Below are the code and all the weights of a small trained network. Each question names an input and a target symbol and asks about switching units off, where a switched-off unit gives its printed mean instead of its output.

import numpy as np


def w(rows, s, z=0):
    codes = np.array(rows[::2]) - 128.0
    scale = np.full(codes.shape[1], s)
    scale[-1] = z or s
    return codes * scale


def norm(h):
    return h / np.sqrt((h * h).mean(-1, keepdims=True) + 1e-5)


def f(y):
    return np.maximum(y, 0)


def softmax(a):
    e = np.exp(a - a.max(-1, keepdims=True))
    return e / e.sum(-1, keepdims=True)


def log_softmax(a):
    a = a - a.max(-1, keepdims=True)
    return a - np.log(np.exp(a).sum(-1, keepdims=True))


def net(x, mask):
    ids = ['ΘΠΦΩαδζηλμστψ'.index(c) for c in x.split()]
    T = len(ids)
    res = E[ids] + P[:T]
    u = 0
    for l in range(2):
        r = norm(res)
        for j in range(3):
            rows = slice(3 * j, 3 * j + 3)
            q, k, v = (r @ M[l][rows].T for M in (Q, K, V))
            z = softmax(np.where(np.tri(T) > 0, q @ k.T / 3**0.5, -1e9)) @ v
            o = O[l][rows]
            res = res + np.where(mask[u + j], z, o[:, -1]) @ o[:, :-1]
        u += 3
        y = f(norm(res) @ A[l][:, :-1].T + A[l][:, -1])
        res = res + np.where(mask[u : u + 4], y, B[l][:, -1]) @ B[l][:, :-1]
        u += 4
    return log_softmax(norm(res)[-1] @ U[:, :-1].T + U[:, -1])


Q, K, V, O, A, B = {}, {}, {}, {}, {}, {}
E = w([
[105,102,136],'Θ',
[107,104,134],'Π',
[125,71,122],'Φ',
[170,125,108],'Ω',
[205,49,253],'α',
[112,90,126],'δ',
[104,119,149],'ζ',
[106,116,141],'η',
[137,173,170],'λ',
[126,174,152],'μ',
[109,124,60],'σ',
[102,112,146],'τ',
[110,138,136],'ψ',
],0.029)
P = w([
[2,152,240],'0',
[73,135,188],'1',
[98,133,177],'2',
[111,133,170],'3',
[121,138,166],'4',
[128,140,165],'5',
[141,141,163],'6',
[149,142,162],'7',
[155,145,154],'8',
[161,144,163],'9',
[168,145,156],'10',
],0.0074)
Q[0] = w([
[82,191,92],'L0H0',
[104,209,125],'L0H0',
[78,86,156],'L0H0',
[121,100,156],'L0H1',
[182,110,171],'L0H1',
[250,114,121],'L0H1',
[28,134,103],'L0H2',
[244,113,31],'L0H2',
[107,239,109],'L0H2',
],0.011)
K[0] = w([
[30,194,114],'L0H0',
[78,181,125],'L0H0',
[160,70,213],'L0H0',
[72,170,146],'L0H1',
[173,88,152],'L0H1',
[129,90,46],'L0H1',
[70,119,124],'L0H2',
[183,92,52],'L0H2',
[68,250,71],'L0H2',
],0.011)
V[0] = w([
[66,149,159],'L0H0',
[137,208,131],'L0H0',
[120,167,93],'L0H0',
[106,155,144],'L0H1',
[150,179,168],'L0H1',
[84,120,207],'L0H1',
[62,156,117],'L0H2',
[125,101,133],'L0H2',
[209,185,254],'L0H2',
],0.0085)
O[0] = w([
[154,145,228,169],'L0H0',
[178,97,120,125],'L0H0',
[179,172,77,97],'L0H0',
[76,83,162,159],'L0H1',
[126,140,191,173],'L0H1',
[129,64,138,232],'L0H1',
[195,133,130,125],'L0H2',
[124,109,194,132],'L0H2',
[90,21,3,250],'L0H2',
],0.0051,0.0023)
A[0] = w([
[167,147,160,112],'L0N0',
[94,167,154,249],'L0N1',
[3,109,107,149],'L0N2',
[96,85,170,253],'L0N3',
],0.015,0.0045)
B[0] = w([
[89,92,83,149],'L0N0',
[75,200,144,216],'L0N1',
[3,109,68,230],'L0N2',
[171,190,111,254],'L0N3',
],0.013,0.008)
Q[1] = w([
[111,52,43],'L1H0',
[232,223,125],'L1H0',
[106,142,64],'L1H0',
[57,94,50],'L1H1',
[52,229,85],'L1H1',
[178,156,182],'L1H1',
[84,42,236],'L1H2',
[160,2,228],'L1H2',
[171,191,168],'L1H2',
],0.0089)
K[1] = w([
[141,110,89],'L1H0',
[151,113,151],'L1H0',
[166,106,102],'L1H0',
[75,105,79],'L1H1',
[94,195,90],'L1H1',
[168,138,174],'L1H1',
[126,252,57],'L1H2',
[121,204,30],'L1H2',
[78,102,109],'L1H2',
],0.015)
V[1] = w([
[143,99,254],'L1H0',
[149,98,185],'L1H0',
[81,164,130],'L1H0',
[154,78,145],'L1H1',
[99,52,79],'L1H1',
[100,99,184],'L1H1',
[114,213,56],'L1H2',
[66,117,95],'L1H2',
[98,126,143],'L1H2',
],0.0097)
O[1] = w([
[136,85,59,2],'L1H0',
[151,75,92,52],'L1H0',
[112,148,103,178],'L1H0',
[153,97,153,49],'L1H1',
[169,157,123,136],'L1H1',
[109,134,201,111],'L1H1',
[121,1,134,219],'L1H2',
[112,73,126,196],'L1H2',
[114,116,151,145],'L1H2',
],0.0091,0.0077)
A[1] = w([
[147,188,247,28],'L1N0',
[85,47,102,1],'L1N1',
[75,162,181,131],'L1N2',
[38,163,90,122],'L1N3',
],0.016,0.0051)
B[1] = w([
[51,128,125,141],'L1N0',
[5,129,103,140],'L1N1',
[182,71,57,204],'L1N2',
[182,94,156,251],'L1N3',
],0.013,0.015)
U = w([
[52,59,78,174],'Θ',
[247,56,92,169],'Π',
[140,120,123,39],'Φ',
[159,123,254,254],'Ω',
[135,120,135,48],'α',
[163,153,168,167],'δ',
[135,129,125,60],'ζ',
[143,146,173,144],'η',
[145,137,134,87],'λ',
[145,133,135,91],'μ',
[145,139,113,82],'σ',
[138,128,134,69],'τ',
[139,122,115,45],'ψ',
],0.015,0.0076)

Each question gives the input, a string of symbols that net reads in full, and the target symbol t.
The units are the heads (3 rows each of Q, K, V and O) and the neurons (one row each of A and B). Each row of codes is followed by its name. A weight is (code - 128) times the scale printed after its matrix; where a second scale follows, it is the last column's (O, A, B and U).
mask holds one flag per unit, layer by layer, with each layer's heads first. A switched-off unit (its flag False) gives its mean, the last column of its rows in O or B, instead of its output. The means were averaged over made-up inputs and are rounded, as every weight is.
A unit's drop is (log p(t) with every unit on - log p(t) with that unit switched off) / (log p(t) with every unit on - log p(t) with every unit switched off).
The circuit of an input: a set's keep is (log p(t) with only the set's units on - log p(t) with every unit switched off) / (log p(t) with every unit on - log p(t) with every unit switched off). Starting from the 12 units with the biggest drops (on a tie, the unit counted first), units are removed one at a time, each time the one whose removal leaves the highest keep (on an exact tie, the one counted first), for as long as the keep stays at least 0.8.
units of the circuit, in order: the units of the circuit, biggest drop first
k most important neurons: the k neurons with the biggest drops, biggest first
top k neurons in layer l: the k neurons of layer l with the biggest drops, biggest first
heads that matter: for each layer, one digit per head in row order, 1 if its drop is at least 0.15 and else 0, layers parted by /
drop of u: that unit's drop, to one decimal
input σ μ σ Ω, target Θ: most important neuron	[L0N3]
input μ τ σ Ω, target Θ: heads that matter	111 / 001
input Φ τ σ Θ Ω λ Π σ ψ Π τ, target Π: heads that matter	001 / 000
input Ω τ ψ ψ, target Π: 4 most important neurons	[L1N2 L1N3 L1N1 L0N3]
input η η Π η σ Ω σ σ λ λ σ, target Π: heads that matter	001 / 000
input λ σ ψ Ω σ μ δ ψ Ω ψ, target Π: heads that matter	100 / 000
input δ λ λ Ω ψ Ω ψ λ, target Π: heads that matter	001 / 100
input μ Ω Π Π Ω Ω Ω ψ μ, target Π: 2 most important neurons	[L1N2 L0N0]
input Ω λ η ψ Ω μ ζ ζ, target Π: units of the circuit, in order	[L0N3 L1N3]
input Π λ μ τ μ ζ ψ τ, target Π: 4 most important neurons	[L0N3 L1N3 L1N2 L1N0]
input μ λ σ Π α Φ, target Π: units of the circuit, in order	[L0N3 L0N1]
input ψ Ω Ω τ Ω μ, target Θ: 2 most important neurons	[L1N0 L0N1]
input σ ζ Θ λ, target Θ: 2 most important neurons	[L1N0 L1N2]
input λ Θ Φ Ω Ω Ω Ω Ω δ λ, target Π: heads that matter	011 / 000
input δ Ω λ Π Π Π, target Π: 3 most important neurons	[L0N3 L1N2 L1N3]
input λ Θ Φ σ Ω Ω Π Ω η δ δ, target Π: units of the circuit, in order	[L0H2 L0N3]
input Φ τ σ ψ δ σ Ω Ω Ω μ, target Θ: units of the circuit, in order	[L0N3 L0N1 L1N2]
input Ω μ Ω δ Φ μ, target Π: top 2 neurons in layer 0	[L0N3 L0N0]
input δ λ Ω σ Θ Ω σ ψ Θ, target Π: top 3 neurons in layer 0	[L0N3 L0N1 L0N0]
input σ ζ Ω η μ σ η, target Π: top 3 neurons in layer 1	[L1N3 L1N2 L1N1]
input ζ σ σ λ τ Ω Ω Θ Ω Θ, target Π: units of the circuit, in order	[L0N3]
input τ σ δ η Ω σ, target Π: top 2 neurons in layer 0	[L0N2 L0N3]
input η ζ ψ Ω Π τ Φ λ, target Θ: top 2 neurons in layer 0	[L0N2 L0N1]
input ψ Ω Π μ η σ λ Π η, target Π: drop of L1N2	0.2
input Ω δ δ Ω Π δ, target Π: drop of L1N2	0.1
